Below are the code and all the weights of a small trained network. Each question names an input and a class and asks about switching units off, where a switched-off unit gives its printed mean instead of its output.

import numpy as np


def w(rows, s, z=0):
    codes = np.array(rows[::2]) - 128.0
    scale = np.full(codes.shape[1], s)
    scale[-1] = z or s
    return codes * scale


def f(y):
    return np.maximum(y, 0)


def log_softmax(a):
    a = a - a.max(-1, keepdims=True)
    return a - np.log(np.exp(a).sum(-1, keepdims=True))


def net(x, mask):
    res = np.array(x, float).reshape(1, 5) / 4 @ E
    y = f(res @ A[0][:, :-1].T + A[0][:, -1])
    res = res + np.where(mask, y, B[0][:, -1]) @ B[0][:, :-1]
    return log_softmax(res[-1] @ U[:, :-1].T + U[:, -1])


A, B = {}, {}
E = w([
[126,167,58,36,135,169,66,93,96,56,148,185],'x0',
[124,130,130,126,129,127,126,129,128,129,129,128],'x1',
[156,68,224,67,90,102,92,68,90,96,122,112],'x2',
[81,131,146,106,146,141,253,96,111,63,102,158],'x3',
[214,230,191,168,117,163,132,104,156,111,105,179],'x4',
],0.0063)
A[0] = w([
[143,125,137,146,136,120,20,142,123,183,135,116,53],'n1',
[128,144,141,133,121,129,123,131,126,127,123,135,142],'n2',
[160,178,164,137,127,138,126,118,143,117,128,151,132],'n3',
[159,165,187,125,118,132,121,115,126,112,126,139,143],'n4',
[118,197,47,12,125,132,46,114,128,42,133,151,3],'n5',
[68,61,95,109,125,124,124,126,136,143,131,120,148],'n6',
[110,191,19,187,125,134,156,156,137,156,129,139,62],'n7',
[128,127,129,136,131,129,100,135,124,140,131,123,58],'n8',
[124,109,177,169,125,114,154,140,145,166,124,110,108],'n9',
[95,103,97,121,131,131,132,143,140,148,129,129,110],'n10',
[123,139,131,122,118,121,126,134,128,123,128,125,88],'n11',
[127,113,165,169,121,105,157,127,140,162,131,114,101],'n12',
[116,146,79,153,124,127,148,131,122,134,121,131,61],'n13',
[163,187,163,134,139,136,125,116,140,123,126,132,125],'n14',
[146,95,184,108,119,123,102,116,120,119,134,123,44],'n15',
[159,133,113,139,126,123,1,136,122,183,131,114,17],'n16',
[131,89,175,96,124,121,107,115,120,112,128,129,60],'n17',
[109,125,147,110,140,133,189,120,117,98,126,138,88],'n18',
[113,131,145,103,133,136,223,115,116,96,126,139,77],'n19',
[93,134,153,101,137,127,241,119,115,79,129,131,96],'n20',
[125,98,181,179,125,115,164,143,149,170,122,97,91],'n21',
[67,38,83,95,139,128,124,135,126,139,127,111,127],'n22',
[156,58,254,64,116,114,76,107,111,92,124,126,37],'n23',
[110,97,109,127,127,128,128,126,133,119,134,124,110],'n24',
[156,102,134,168,134,126,85,136,137,166,132,110,70],'n25',
[158,151,136,143,132,137,115,125,135,130,136,134,94],'n26',
[154,153,146,138,132,143,134,119,136,124,119,139,107],'n27',
[129,155,64,170,129,125,151,142,133,136,128,134,47],'n28',
[98,70,131,98,122,121,112,122,121,135,130,117,164],'n29',
[113,92,185,191,126,105,166,145,132,177,131,98,89],'n30',
[194,224,185,155,129,149,133,123,143,113,125,154,133],'n31',
[134,102,159,112,127,125,140,121,120,111,122,130,60],'n32',
[82,67,98,103,137,120,124,132,126,152,131,118,133],'n33',
],0.0096,0.0011)
B[0] = w([
[130,104,169,109,78,111,143,121,225,58,124,142,193],'n1',
[134,117,120,132,129,117,127,132,111,126,135,118,140],'n2',
[127,127,115,144,118,71,111,144,78,125,132,98,175],'n3',
[130,147,94,149,129,77,118,153,82,132,130,93,173],'n4',
[122,103,231,129,160,243,131,113,10,176,122,218,254],'n5',
[148,145,121,150,109,63,98,135,70,118,123,96,201],'n6',
[128,151,36,123,189,159,170,112,213,190,134,78,210],'n7',
[127,122,139,123,117,122,133,129,151,109,125,131,141],'n8',
[127,121,149,115,142,181,120,113,66,135,132,172,181],'n9',
[140,144,107,140,123,91,120,134,101,128,132,101,167],'n10',
[134,123,125,129,134,130,129,124,124,130,129,128,129],'n11',
[128,124,146,108,145,175,115,118,76,130,134,170,174],'n12',
[130,138,95,125,145,141,134,121,166,153,131,105,157],'n13',
[127,126,112,137,115,74,110,141,74,121,132,98,174],'n14',
[122,144,74,135,158,144,146,128,176,160,128,110,165],'n15',
[113,92,188,101,73,106,156,117,228,39,113,157,202],'n16',
[123,145,71,136,160,148,147,128,161,162,131,107,167],'n17',
[129,108,159,121,92,120,120,132,195,92,121,142,166],'n18',
[131,98,170,110,83,113,115,128,223,80,125,140,179],'n19',
[141,89,181,107,65,111,111,126,240,65,127,149,194],'n20',
[115,132,167,110,146,192,115,117,58,143,128,182,193],'n21',
[145,156,127,161,108,42,101,146,49,119,127,91,221],'n22',
[115,172,10,144,201,180,178,132,215,205,137,92,217],'n23',
[128,140,129,138,122,106,117,137,104,129,128,115,155],'n24',
[124,100,169,108,98,130,140,119,174,86,115,156,171],'n25',
[125,126,124,133,114,94,119,137,108,118,125,107,152],'n26',
[122,122,116,128,116,90,112,135,98,126,128,105,156],'n27',
[125,139,77,121,160,153,144,116,174,166,131,99,171],'n28',
[139,151,94,151,128,83,121,152,100,131,134,93,182],'n29',
[129,132,165,113,152,198,114,113,45,143,129,185,201],'n30',
[124,127,102,149,108,25,95,151,35,123,135,69,212],'n31',
[122,136,106,126,141,146,144,123,167,134,129,128,148],'n32',
[142,144,119,146,109,64,110,140,73,115,125,101,197],'n33',
],0.014,0.0084)
U = w([
[151,152,108,175,89,19,70,185,38,121,137,63,255],'0',
[108,108,199,105,164,242,114,87,43,169,127,238,53],'1',
[120,65,179,86,36,114,138,110,254,35,105,159,113],'2',
[106,176,22,134,210,173,179,112,206,214,149,79,94],'3',
],0.0075,0.00031)

Each question gives the input, the list of numbers given to net, and the class t.
The units are the neurons (one row each of A and B). Each row of codes is followed by its name. A weight is (code - 128) times the scale printed after its matrix; where a second scale follows, it is the last column's (A, B and U).
mask holds one flag per neuron, in row order. A switched-off neuron (its flag False) gives its mean, the last column of its row in B, instead of its output. The means were averaged over made-up inputs and are rounded, as every weight is.
A unit's drop is (log p(t) with every unit on - log p(t) with that unit switched off) / (log p(t) with every unit on - log p(t) with every unit switched off).
The circuit of an input: a set's keep is (log p(t) with only the set's units on - log p(t) with every unit switched off) / (log p(t) with every unit on - log p(t) with every unit switched off). Starting from the 12 units with the biggest drops (on a tie, the unit counted first), units are removed one at a time, each time the one whose removal leaves the highest keep (on an exact tie, the one counted first), for as long as the keep stays at least 0.8.
units of the circuit, in order: the units of the circuit, biggest drop first
k most important neurons: the k neurons with the biggest drops, biggest first
drop when u is switched off: that unit's drop, to one decimal
input [8,6,1,-7,5], class 1: units of the circuit, in order	n5
input [-6,-1,-7,-4,3], class 3: 4 most important neurons	n7; n5; n28; n13
input [-5,-3,3,8,2], class 2: 3 most important neurons	n20; n5; n19
input [-3,-2,5,-5,-4], class 2: 2 most important neurons	n16; n1
input [0,1,8,2,7], class 3: 3 most important neurons	n23; n22; n15
input [-5,1,7,-1,5], class 3: 2 most important neurons	n23; n5
input [-5,4,-1,3,-4], class 1: 3 most important neurons	n30; n31; n21
input [-5,6,0,7,-4], class 2: 2 most important neurons	n20; n5
input [3,6,4,4,3], class 2: 3 most important neurons	n20; n7; n19
input [-7,-8,0,-2,-6], class 1: 3 most important neurons	n30; n21; n31
input [-2,2,6,8,8], class 0: 2 most important neurons	n31; n4
input [-3,4,-5,3,3], class 3: 3 most important neurons	n5; n7; n22
input [5,6,2,-8,-5], class 2: 2 most important neurons	n16; n1
input [-3,-3,-2,5,1], class 2: most important neuron	n5
input [0,3,-7,4,1], class 3: drop when n7 is switched off	0.4
input [0,8,-7,-4,-5], class 3: drop when n31 is switched off	0.2
input [5,-4,1,4,8], class 0: drop when n31 is switched off	0.1
